Each row comes from the steps of one walk. Every step used is in the known rows, and no mark comes twice. Write the walk behind each row, first mark first.
(in the rows, 128 means zero)
Known rows
nozel -> goben -> fifafo -> zosa: [139 177 151 107 111 125 177 115 120 166 131 130 135 124 187 125 155 143
 131 119  59]
nozel -> goben -> fifafo: [131 161 154 101 119 136 166 112 119 144 122 143 132 132 181 118 148 146
 145 124 100]
zosa -> rozofas -> dalu -> goben: [106 139 140 119 124 127 106  85 119  86 122 163 134 153 200 125 136 182
 119 117 208]
rozofas -> dalu -> goben -> fifafo -> zosa: [131 144 140 136 110 141 147 118 127  89 141 138 147 141 210 135 144 150
 119 113 128]
zosa -> dalu: [131 147 131  92 115 132 134 133 132 127 130 133 133 114 160 139 135 155
 111 118 171]
goben -> fifafo -> zosa -> rozofas: [134 170 143 108 124 123 136 102 114 122 131 147 125 120 194 127 151 132
 127 113  74]
fifafo -> zosa -> nozel: [136 169 131 129 119 137 129  95 125 150 134 117 122 109 157 112 154 154
  98 114  98]
goben -> fifafo: [135 139 142 101 128 147 145 118 117 100 126 140 129 124 172 115 141 123
 142 122 106]
zosa -> dalu -> rozofas -> goben: [124 187 127  98 108 101 113 139 137 121 128 161 116 124 157 148 162 172
 130 123 203]
nozel -> goben -> fifafo -> rozofas -> dalu: [124 127 161 117  99 148 162 128 133 134 119 151 136 131 188 126 153 140
 121 120 128]
zosa -> rozofas: [115 145 138  95 135 123 111  85 112 117 116 151 121 130 167 113 136 161
 125 122 162]
zosa -> nozel -> goben -> fifafo -> rozofas: [125 166 158 124 102 154 133  97 127 133 112 156 115 119 176 120 162 149
 116 116 115]
goben -> fifafo -> rozofas: [132 119 150  99 110 151 134 117 119  85 116 149 123 111 170 126 143 111
 123 121 114]
rozofas -> goben -> fifafo: [139 143 142 106 129 133 143 132 113 124 122 145 122 134 152 119 156 142
 163 123 128]
zosa -> nozel: [125 150 134 123 128 154 115  91 124 123 122 133 116 121 149 101 146 160
 114 120 149]
rozofas -> goben -> fifafo -> zosa: [147 160 139 113 121 121 153 132 114 146 131 132 124 125 157 127 163 139
 151 118  84]
nozel -> zosa -> rozofas -> goben -> fifafo: [121 114 141 104 135 126 115 139 107 142 121 165 118 148 178  97 158 150
 139 120 212]
rozofas -> dalu: [123 105 135 123 125 151 143 128 135 123 132 126 141 136 162 107 139 154
 118 123 176]
nozel -> zosa -> rozofas: [112  99 135  97 137 128 110 120 109 137 123 149 124 139 176  88 140 155
 109 123 225]
nozel -> goben: [124 151 146  96 120 127 158 105 119 160 120 130 133 133 160 111 142 167
 130 129 135]
zosa -> rozofas -> dalu: [111 128 139 118 130 133 117 105 127 121 123 152 131 142 179 111 140 167
 118 118 187]

Which walk is each row?
[125 135 150 101 103 142 120  92 107  47 116 160 129 126 195 142 137 134
 124 120 143]  dalu -> goben -> fifafo -> rozofas
[121 174 145 122 120 144 134  89 125 159 118 137 120 130 160 105 154 178
 117 121 142]  zosa -> nozel -> goben
[145 178 139 131 119 132 138 121 120 150 130 137 116 123 159 123 173 147
 141 113  88]  rozofas -> goben -> fifafo -> zosa -> nozel
[115  98 145 119  97 147 118 106 127  73 119 147 137 132 180 131 136 154
  98 121 199]  fifafo -> rozofas -> dalu -> goben
[128 102 151 120 105 162 139 135 132  88 123 149 133 121 180 125 147 116
 116 117 138]  goben -> fifafo -> rozofas -> dalu
[135 189 140 129 112 139 124  84 113  87 133 146 127 126 202 136 151 151
 119 111  96]  dalu -> goben -> fifafo -> zosa -> nozel
[122 115 128  96 112 132 120 140 121 114 135 145 138 135 190 127 135 163
  97 119 252]  nozel -> zosa -> dalu -> goben
[137 171 140 110 113 128 140  96 108  83 134 140 136 128 201 140 141 142
 128 116  92]  dalu -> goben -> fifafo -> zosa
[126 145 129 104 111 116 120 175 133 129 135 169 120 133 181 126 168 148
 126 121 234]  nozel -> zosa -> dalu -> rozofas -> goben -> fifafo
[118 121 135 125 117 143 130 108 126  86 131 140 145 148 184 120 133 170
 118 122 199]  rozofas -> dalu -> goben
[132 198 124 103 101 100 130 127 138 134 142 138 127 105 177 151 155 155
  97 117 133]  fifafo -> zosa -> dalu -> rozofas
[127 165 134 103 125 110 126  89 113 145 129 132 125 119 173 122 145 155
 109 116 108]  fifafo -> zosa -> rozofas
[134 196 134 113 114 101 130 127 123 118 131 158 114 127 168 131 175 146
 149 124 109]  dalu -> rozofas -> goben -> fifafo -> zosa
[133 188 140 129 111 128 147  93 125 183 131 121 124 118 165 114 160 171
 103 116  88]  fifafo -> zosa -> nozel -> goben
[126 102 128  94 119 137 131 160 129 148 136 133 134 124 169 112 140 149
  96 120 234]  nozel -> zosa -> dalu
[130 166 135 107 125  99 124 101 110 162 126 138 118 127 159 126 157 169
 127 117 121]  fifafo -> zosa -> rozofas -> goben
[125 160 145 103 134 117 117 106 108 122 115 168 114 140 170 123 157 156
 159 119 147]  zosa -> rozofas -> goben -> fifafo
[133 221 145 106  94 105 160 129 138 153 136 154 129 118 204 152 166 153
 120 116  93]  nozel -> goben -> fifafo -> zosa -> dalu -> rozofas
[121 184 126  94 107 113 115 128 139 105 131 155 123 115 171 143 149 160
 111 122 189]  zosa -> dalu -> rozofas
[127 110 143  97 109 130 122 120 115 122 110 141 116 119 130 125 150 147
 126 126 166]  fifafo -> rozofas -> goben
[142 165 128 101 107 118 147 132 132 153 140 117 136 104 167 145 144 150
  97 113 118]  fifafo -> zosa -> dalu
[127 182 144 110 117 116 122  78 103  81 128 158 130 133 216 143 144 152
 127 112 106]  dalu -> goben -> fifafo -> zosa -> rozofas
[128 145 160  98 102 139 156 114 120 132 113 151 127 122 179 129 150 134
 128 122 107]  nozel -> goben -> fifafo -> rozofas
[120  85 143 117 105 154 129 126 134 105 120 136 133 122 159 119 140 139
  98 122 181]  fifafo -> rozofas -> dalu
[132 171 139  98 106 132 130 118 123  73 130 157 137 125 202 161 136 152
 125 113 162]  zosa -> dalu -> goben -> fifafo
[147 175 135 105 107 130 156 138 131 132 141 131 135 106 187 149 151 126
 116 109  81]  goben -> fifafo -> zosa -> dalu
